Below are the code and all the weights of a small trained network. Each question names an input and a target symbol and asks about switching units off, where a switched-off unit gives its printed mean instead of its output.

import numpy as np


def w(rows, s, z=0):
    codes = np.array(rows[::2]) - 128.0
    scale = np.full(codes.shape[1], s)
    scale[-1] = z or s
    return codes * scale


def norm(h):
    return h / np.sqrt((h * h).mean(-1, keepdims=True) + 1e-5)


def f(y):
    return np.maximum(y, 0)


def softmax(a):
    e = np.exp(a - a.max(-1, keepdims=True))
    return e / e.sum(-1, keepdims=True)


def log_softmax(a):
    a = a - a.max(-1, keepdims=True)
    return a - np.log(np.exp(a).sum(-1, keepdims=True))


def net(x, mask):
    ids = ['ΓΣΦΩαβδεζηθμξψ'.index(c) for c in x.split()]
    T = len(ids)
    res = E[ids] + P[:T]
    u = 0
    for l in range(3):
        q, k, v = (norm(res) @ M[l].T for M in (Q, K, V))
        z = softmax(np.where(np.tri(T) > 0, q @ k.T / 2**0.5, -1e9)) @ v
        res = res + np.where(mask[u], z, O[l][:, -1]) @ O[l][:, :-1]
        u += 1
        y = f(norm(res) @ A[l][:, :-1].T + A[l][:, -1])
        res = res + np.where(mask[u : u + 4], y, B[l][:, -1]) @ B[l][:, :-1]
        u += 4
    return log_softmax(norm(res)[-1] @ U[:, :-1].T + U[:, -1])


Q, K, V, O, A, B = {}, {}, {}, {}, {}, {}
E = w([
[159,192,153,156,115,152,121],'Γ',
[153,133,110,173,153,126,111],'Σ',
[150,209,253,108,109,80,141],'Φ',
[137,153,172,135,125,107,125],'Ω',
[115,98,173,93,89,116,149],'α',
[136,107,137,149,174,84,129],'β',
[148,188,143,171,158,138,123],'δ',
[119,123,130,129,22,103,142],'ε',
[105,133,187,141,115,133,133],'ζ',
[163,136,78,150,122,131,91],'η',
[107,176,154,91,59,117,111],'θ',
[115,123,167,108,147,63,135],'μ',
[117,136,114,130,97,104,118],'ξ',
[146,101,113,114,148,117,100],'ψ',
],0.03)
P = w([
[158,138,76,102,79,54,175],'0',
[180,220,164,112,133,171,105],'1',
[152,45,159,83,60,77,102],'2',
[151,205,154,109,131,161,109],'3',
[94,82,110,191,160,141,249],'4',
[122,181,143,106,127,153,119],'5',
],0.019)
Q[0] = w([
[154,25,191,214,69,95,59],'L0H0',
[123,154,123,59,158,160,8],'L0H0',
],0.017)
K[0] = w([
[250,149,91,64,102,92,254],'L0H0',
[53,242,67,55,194,127,147],'L0H0',
],0.015)
V[0] = w([
[251,64,167,236,13,34,85],'L0H0',
[86,165,205,245,78,180,174],'L0H0',
],0.012)
O[0] = w([
[65,7,150,154,51,116,170,248],'L0H0',
[200,135,119,100,142,148,204,112],'L0H0',
],0.012,0.018)
A[0] = w([
[120,130,215,162,213,125,123,135],'L0N0',
[107,82,171,84,139,137,83,172],'L0N1',
[176,90,127,210,191,51,135,228],'L0N2',
[165,140,79,243,165,255,77,3],'L0N3',
],0.023,0.0023)
B[0] = w([
[56,125,127,50,221,162,126,173],'L0N0',
[155,125,107,98,196,172,189,172],'L0N1',
[40,207,176,61,58,102,220,212],'L0N2',
[252,221,20,124,66,21,217,252],'L0N3',
],0.014,0.016)
Q[1] = w([
[64,125,120,222,182,235,202],'L1H0',
[135,64,217,149,138,1,137],'L1H0',
],0.021)
K[1] = w([
[158,29,163,57,226,173,111],'L1H0',
[96,82,140,108,4,29,167],'L1H0',
],0.02)
V[1] = w([
[110,140,251,137,192,38,168],'L1H0',
[193,34,168,40,115,30,53],'L1H0',
],0.024)
O[1] = w([
[109,147,3,76,121,205,119,255],'L1H0',
[195,159,126,39,160,85,73,162],'L1H0',
],0.017,0.0061)
A[1] = w([
[61,89,183,105,56,237,54,252],'L1N0',
[66,71,213,236,187,43,78,19],'L1N1',
[247,134,102,249,149,122,53,89],'L1N2',
[173,45,118,108,13,167,126,34],'L1N3',
],0.02,0.0019)
B[1] = w([
[92,109,140,90,34,50,111,221],'L1N0',
[38,201,76,137,206,85,105,160],'L1N1',
[98,5,113,165,148,211,145,151],'L1N2',
[86,152,156,111,179,155,199,247],'L1N3',
],0.021,0.015)
Q[2] = w([
[205,79,187,65,138,20,87],'L2H0',
[223,11,98,206,127,216,195],'L2H0',
],0.012)
K[2] = w([
[186,83,216,61,140,35,114],'L2H0',
[255,117,189,217,122,214,20],'L2H0',
],0.012)
V[2] = w([
[165,205,127,213,96,137,115],'L2H0',
[70,81,7,160,188,111,217],'L2H0',
],0.018)
O[2] = w([
[48,94,100,115,167,168,177,38],'L2H0',
[170,42,183,100,205,140,4,249],'L2H0',
],0.012,0.021)
A[2] = w([
[89,78,197,116,147,63,215,112],'L2N0',
[156,46,6,164,62,80,29,77],'L2N1',
[13,46,171,229,98,179,226,2],'L2N2',
[4,56,133,222,40,153,92,112],'L2N3',
],0.02,0.0033)
B[2] = w([
[174,129,104,211,138,161,139,255],'L2N0',
[130,143,128,251,65,153,119,168],'L2N1',
[120,237,205,105,89,222,82,190],'L2N2',
[117,54,112,96,197,22,173,190],'L2N3',
],0.023,0.017)
U = w([
[164,144,193,69,136,120,63,100],'Γ',
[136,193,176,167,143,218,127,147],'Σ',
[145,73,113,247,112,147,168,117],'Φ',
[69,133,120,168,198,79,118,201],'Ω',
[92,125,98,138,64,174,70,255],'α',
[117,127,80,69,158,169,107,201],'β',
[27,198,120,98,143,189,172,157],'δ',
[128,107,90,149,211,198,196,166],'ε',
[154,201,120,122,113,97,178,194],'ζ',
[170,31,111,77,117,178,171,80],'η',
[79,32,79,128,84,97,140,75],'θ',
[134,126,186,153,46,80,53,15],'μ',
[192,84,176,163,166,132,69,181],'ξ',
[74,96,217,155,88,121,199,80],'ψ',
],0.012,0.0031)

Each question gives the input, a string of symbols that net reads in full, and the target symbol t.
The units are the heads (2 rows each of Q, K, V and O) and the neurons (one row each of A and B). Each row of codes is followed by its name. A weight is (code - 128) times the scale printed after its matrix; where a second scale follows, it is the last column's (O, A, B and U).
mask holds one flag per unit, layer by layer, with each layer's heads first. A switched-off unit (its flag False) gives its mean, the last column of its rows in O or B, instead of its output. The means were averaged over made-up inputs and are rounded, as every weight is.
A unit's drop is (log p(t) with every unit on - log p(t) with that unit switched off) / (log p(t) with every unit on - log p(t) with every unit switched off).
The circuit of an input: a set's keep is (log p(t) with only the set's units on - log p(t) with every unit switched off) / (log p(t) with every unit on - log p(t) with every unit switched off). Starting from the 12 units with the biggest drops (on a tie, the unit counted first), units are removed one at a time, each time the one whose removal leaves the highest keep (on an exact tie, the one counted first), for as long as the keep stays at least 0.8.
circuit, biggest first: the units of the circuit, biggest drop first
unit that matters most: the unit with the biggest drop
top k neurons in layer l: the k neurons of layer l with the biggest drops, biggest first
input β η β Ω Γ, target θ: unit that matters most : L0N3
input Γ η Ω Σ Σ, target η: circuit, biggest first : L1H0; L0N3; L0H0; L1N1
input η Σ Σ Ω ψ, target ψ: circuit, biggest first : L0H0; L2N2; L2N3
input η η Σ Σ η Γ, target Σ: circuit, biggest first : L1H0; L2N2
input Φ ε Ω, target η: circuit, biggest first : L1H0; L0N3; L0N1
input Σ Σ α Σ η, target Γ: circuit, biggest first : L0N3; L1H0; L0N2
input δ β Σ, target δ: circuit, biggest first : L0N2; L1H0; L0N3
input δ η Ω η β, target η: circuit, biggest first : L1H0; L0N3; L0H0; L1N1
input η β Ω, target Ω: circuit, biggest first : L1N1; L1H0; L0N3
input θ Σ μ η δ, target α: circuit, biggest first : L1H0; L1N3; L2N1; L0N3
input θ η ζ, target ζ: circuit, biggest first : L2H0; L1H0; L0H0
input Φ δ η Ω η, target Ω: circuit, biggest first : L0H0; L0N3; L1N1; L1H0
input Σ δ ζ μ, target β: top 2 neurons in layer 0 : L0N0; L0N3
input η η η Φ Ω, target Ω: circuit, biggest first : L1N1; L0N3; L0H0; L1H0
input η δ μ, target Ω: unit that matters most : L1N1
input ζ Ω η, target ε: circuit, biggest first : L1N3; L2N0; L0N3
input Σ ξ μ η Σ, target α: top 2 neurons in layer 0 : L0N3; L0N1
input Σ β Σ, target ψ: top 2 neurons in layer 0 : L0N3; L0N0
input β Σ Σ, target θ: top 2 neurons in layer 1 : L1N0; L1N3
input θ θ η, target ζ: top 2 neurons in layer 0 : L0N2; L0N3
input ξ Σ β Σ α, target θ: top 2 neurons in layer 1 : L1N0; L1N2
input Σ Σ ε, target ψ: top neuron in layer 2 : L2N2
input ζ Σ Σ, target ε: top 2 neurons in layer 2 : L2N0; L2N2
input Σ ξ η ε β δ, target ε: top 2 neurons in layer 1 : L1N0; L1N2
input Ω θ Σ α Φ η, target Φ: top 2 neurons in layer 0 : L0N2; L0N3
